Below is a small trained network, with its code and all its weights. Each question gives an input and a class and asks what happens when units are switched off, that is, made to give their printed mean instead of their output.

import numpy as np


def w(rows, s, z=0):
    codes = np.array(rows[::2]) - 128.0
    scale = np.full(codes.shape[1], s)
    scale[-1] = z or s
    return codes * scale


def norm(h):
    return h / np.sqrt((h * h).mean(-1, keepdims=True) + 1e-5)


def f(y):
    return y / 2 * (1 + np.tanh(0.7978845608 * (y + 0.044715 * y**3)))


def log_softmax(a):
    a = a - a.max(-1, keepdims=True)
    return a - np.log(np.exp(a).sum(-1, keepdims=True))


def net(x, mask):
    res = np.array(x, float).reshape(1, 4) / 4 @ E
    u = 0
    for l in range(2):
        y = f(norm(res) @ A[l][:, :-1].T + A[l][:, -1])
        res = res + np.where(mask[u : u + 9], y, B[l][:, -1]) @ B[l][:, :-1]
        u += 9
    return log_softmax(norm(res)[-1] @ U[:, :-1].T + U[:, -1])


A, B = {}, {}
E = w([
[194,186,75,205,11,216,87],'x0',
[187,54,184,189,108,79,131],'x1',
[1,134,91,167,77,85,148],'x2',
[138,70,168,8,163,118,121],'x3',
],0.0082)
A[0] = w([
[108,50,147,110,115,117,82,108],'L0N0',
[175,117,114,123,205,131,142,43],'L0N1',
[82,130,61,254,42,123,98,202],'L0N2',
[8,165,104,137,254,109,130,205],'L0N3',
[53,165,104,113,138,163,58,251],'L0N4',
[57,100,129,177,100,39,146,165],'L0N5',
[102,163,105,164,181,111,103,86],'L0N6',
[150,80,170,203,161,66,153,59],'L0N7',
[97,127,145,80,143,54,127,188],'L0N8',
],0.0095,0.0033)
B[0] = w([
[116,181,126,147,128,84,158,147],'L0N0',
[176,225,90,146,150,123,107,145],'L0N1',
[55,123,210,91,103,183,160,254],'L0N2',
[91,118,79,136,47,126,160,224],'L0N3',
[91,113,143,110,152,110,172,186],'L0N4',
[164,92,131,64,181,221,151,199],'L0N5',
[168,145,170,112,78,101,156,136],'L0N6',
[151,127,198,155,166,5,105,169],'L0N7',
[137,167,121,161,74,168,140,182],'L0N8',
],0.012,0.0098)
A[1] = w([
[132,173,142,115,151,161,150,215],'L1N0',
[132,157,161,140,112,8,128,106],'L1N1',
[169,126,122,179,127,117,104,123],'L1N2',
[170,76,114,107,117,107,134,98],'L1N3',
[156,179,111,99,171,148,97,50],'L1N4',
[164,119,175,160,87,126,104,176],'L1N5',
[140,105,155,137,139,92,127,108],'L1N6',
[119,110,152,112,187,159,105,93],'L1N7',
[21,96,73,35,101,100,177,254],'L1N8',
],0.015,0.0037)
B[1] = w([
[129,70,147,83,110,124,179,164],'L1N0',
[203,73,81,196,104,92,241,158],'L1N1',
[64,69,97,89,87,154,58,138],'L1N2',
[89,133,88,231,128,145,110,133],'L1N3',
[143,88,254,146,184,176,127,141],'L1N4',
[63,169,15,96,151,82,179,155],'L1N5',
[228,166,65,142,105,120,147,139],'L1N6',
[171,136,165,166,142,124,122,133],'L1N7',
[65,190,119,82,17,250,225,249],'L1N8',
],0.011,0.019)
U = w([
[225,77,217,91,202,170,94,172],'0',
[131,103,26,117,134,121,40,94],'1',
[117,151,148,140,160,70,57,3],'2',
[248,89,79,169,124,45,205,147],'3',
[126,136,169,141,144,67,61,21],'4',
[154,150,181,149,99,60,52,4],'5',
[86,141,132,74,45,205,207,216],'6',
[100,119,126,95,177,94,53,23],'7',
],0.011,0.0049)

Each question gives the input, the list of numbers given to net, and the class t.
The units are the neurons (one row each of A and B). Each row of codes is followed by its name. A weight is (code - 128) times the scale printed after its matrix; where a second scale follows, it is the last column's (A, B and U).
mask holds one flag per neuron, layer by layer. A switched-off neuron (its flag False) gives its mean, the last column of its row in B, instead of its output. The means were averaged over made-up inputs and are rounded, as every weight is.
A unit's drop is (log p(t) with every unit on - log p(t) with that unit switched off) / (log p(t) with every unit on - log p(t) with every unit switched off).
The circuit of an input: a set's keep is (log p(t) with only the set's units on - log p(t) with every unit switched off) / (log p(t) with every unit on - log p(t) with every unit switched off). Starting from the 12 units with the biggest drops (on a tie, the unit counted first), units are removed one at a time, each time the one whose removal leaves the highest keep (on an exact tie, the one counted first), for as long as the keep stays at least 0.8.
units of the circuit, in order: the units of the circuit, biggest drop first
most important unit: the unit with the biggest drop
k most important neurons: the k neurons with the biggest drops, biggest first
drop when u is switched off: that unit's drop, to one decimal
input [4,7,1,2], class 3: units of the circuit, in order	L0N7, L1N8
input [3,1,-3,7], class 0: units of the circuit, in order	L0N3, L1N8, L0N2
input [0,4,-6,8], class 3: units of the circuit, in order	L1N8, L0N2
input [4,5,-3,4], class 3: 2 most important neurons	L1N8, L0N5
input [3,6,-5,1], class 3: most important unit	L1N8
input [-2,1,-2,6], class 0: units of the circuit, in order	L0N3, L0N2, L1N8, L0N4
input [-5,0,-2,-4], class 3: 2 most important neurons	L0N7, L0N2
input [8,3,-6,5], class 1: 3 most important neurons	L1N8, L0N2, L0N5
input [6,3,-8,6], class 0: 3 most important neurons	L1N8, L0N3, L1N4
input [4,-5,-5,4], class 0: 3 most important neurons	L0N3, L1N8, L0N2
input [-8,1,-8,5], class 3: 2 most important neurons	L0N5, L0N2
input [5,5,-6,-3], class 1: 2 most important neurons	L1N8, L0N5
input [-4,8,4,-4], class 3: 2 most important neurons	L0N7, L1N8
input [-2,-2,-5,-6], class 0: 2 most important neurons	L1N8, L1N4
input [-8,5,1,-1], class 3: 2 most important neurons	L0N7, L0N2
input [7,5,-3,8], class 1: 2 most important neurons	L1N8, L0N2
input [-2,-7,-8,1], class 0: drop when L1N8 is switched off	0.3
input [1,-2,-6,-1], class 0: drop when L1N8 is switched off	0.3
input [-3,-1,-7,-1], class 0: drop when L1N8 is switched off	0.2
